Here is a tiny trained network, its code and every weight. The questions are about switching its units off for an input and a class, where a switched-off unit gives its printed mean instead of its output.

import numpy as np


def w(rows, s, z=0):
    codes = np.array(rows[::2]) - 128.0
    scale = np.full(codes.shape[1], s)
    scale[-1] = z or s
    return codes * scale


def norm(h):
    return h / np.sqrt((h * h).mean(-1, keepdims=True) + 1e-5)


def f(y):
    return np.maximum(y, 0)


def log_softmax(a):
    a = a - a.max(-1, keepdims=True)
    return a - np.log(np.exp(a).sum(-1, keepdims=True))


def net(x, mask):
    res = np.array(x, float).reshape(1, 4) / 4 @ E
    u = 0
    for l in range(3):
        y = f(norm(res) @ A[l][:, :-1].T + A[l][:, -1])
        res = res + np.where(mask[u : u + 4], y, B[l][:, -1]) @ B[l][:, :-1]
        u += 4
    return log_softmax(norm(res)[-1] @ U[:, :-1].T + U[:, -1])


A, B = {}, {}
E = w([
[255,104,185,138,241,89,15,43,87,144],'x0',
[80,144,134,196,99,12,64,74,178,227],'x1',
[200,125,217,155,143,115,106,15,192,57],'x2',
[119,181,107,152,161,215,84,233,159,195],'x3',
],0.0083)
A[0] = w([
[90,172,112,148,2,56,120,127,119,146,114],'0.n0',
[184,155,172,106,167,91,60,116,194,132,6],'0.n1',
[49,156,89,72,23,251,202,138,203,62,70],'0.n2',
[117,163,110,127,21,191,183,132,143,56,2],'0.n3',
],0.0082,0.0047)
B[0] = w([
[125,83,54,124,89,50,151,142,119,101,189],'0.n0',
[109,106,183,154,129,150,82,122,141,193,177],'0.n1',
[28,71,185,141,207,142,106,164,134,72,254],'0.n2',
[51,181,245,103,149,175,189,93,168,78,186],'0.n3',
],0.012,0.0096)
A[1] = w([
[136,24,95,164,169,87,151,198,167,118,163],'1.n0',
[186,105,135,58,129,157,171,101,87,99,77],'1.n1',
[141,1,134,98,179,154,66,74,182,120,177],'1.n2',
[204,88,113,196,92,164,87,77,158,170,2],'1.n3',
],0.0086,0.005)
B[1] = w([
[187,173,110,77,100,158,165,98,135,188,207],'1.n0',
[135,98,183,53,125,102,191,91,8,118,154],'1.n1',
[170,144,127,188,168,134,113,158,68,118,254],'1.n2',
[112,119,137,112,135,133,94,128,243,145,170],'1.n3',
],0.012,0.0085)
A[2] = w([
[241,79,148,242,147,131,29,74,194,134,91],'2.n0',
[66,125,117,24,124,253,148,137,144,204,88],'2.n1',
[62,143,153,52,79,153,198,143,211,67,2],'2.n2',
[237,140,162,188,169,124,112,66,169,176,23],'2.n3',
],0.0077,0.0037)
B[2] = w([
[103,217,185,220,32,189,32,37,166,151,255],'2.n0',
[104,125,84,193,209,169,66,170,225,209,196],'2.n1',
[102,47,146,110,131,88,167,109,171,2,199],'2.n2',
[167,175,206,154,146,82,107,82,145,97,211],'2.n3',
],0.0098,0.0089)
U = w([
[11,75,210,94,194,194,204,203,209,14,121],'0',
[212,213,221,208,124,159,47,43,134,171,225],'1',
[234,103,180,16,193,169,190,97,13,43,51],'2',
[121,88,44,74,48,40,206,85,169,140,133],'3',
[122,192,24,153,167,239,86,219,186,204,4],'4',
],0.011,0.0029)

Each question gives the input, the list of numbers given to net, and the class t.
The units are the neurons (one row each of A and B). Each row of codes is followed by its name. A weight is (code - 128) times the scale printed after its matrix; where a second scale follows, it is the last column's (A, B and U).
mask holds one flag per neuron, layer by layer. A switched-off neuron (its flag False) gives its mean, the last column of its row in B, instead of its output. The means were averaged over made-up inputs and are rounded, as every weight is.
A unit's drop is (log p(t) with every unit on - log p(t) with that unit switched off) / (log p(t) with every unit on - log p(t) with every unit switched off).
The circuit of an input: a set's keep is (log p(t) with only the set's units on - log p(t) with every unit switched off) / (log p(t) with every unit on - log p(t) with every unit switched off). Starting from all 12 units, units are removed one at a time, each time the one whose removal leaves the highest keep (on an exact tie, the one counted first), for as long as the keep stays at least 0.8.
circuit, biggest first: the units of the circuit, biggest drop first
k most important neurons: the k neurons with the biggest drops, biggest first
drop of u: that unit's drop, to one decimal
input [-5,8,-5,1], class 3: circuit, biggest first -> [0.n0]
input [-5,5,4,1], class 3: 2 most important neurons -> [0.n0; 1.n0]
input [6,-8,-6,3], class 2: circuit, biggest first -> [1.n1; 0.n2]
input [4,0,-3,-6], class 2: circuit, biggest first -> [1.n1; 0.n2; 2.n0]
input [6,-2,-6,-1], class 2: circuit, biggest first -> [2.n0; 0.n2]
input [3,-8,0,7], class 2: 3 most important neurons -> [2.n0; 1.n1; 1.n3]
input [6,-7,-1,3], class 2: 2 most important neurons -> [1.n1; 2.n0]
input [-2,0,6,-8], class 2: 3 most important neurons -> [1.n1; 2.n0; 0.n1]
input [-1,-1,-3,5], class 4: 2 most important neurons -> [0.n3; 2.n1]
input [3,-4,-5,2], class 4: 2 most important neurons -> [2.n1; 1.n2]
input [5,-8,-6,3], class 2: 2 most important neurons -> [1.n1; 2.n0]
input [-1,5,1,-7], class 3: drop of 0.n0 -> 0.2
input [-1,0,-4,-6], class 3: drop of 0.n0 -> 0.4
input [-2,3,-8,-2], class 3: drop of 0.n0 -> 0.7
input [1,-6,-1,8], class 4: most important neuron -> [0.n3]
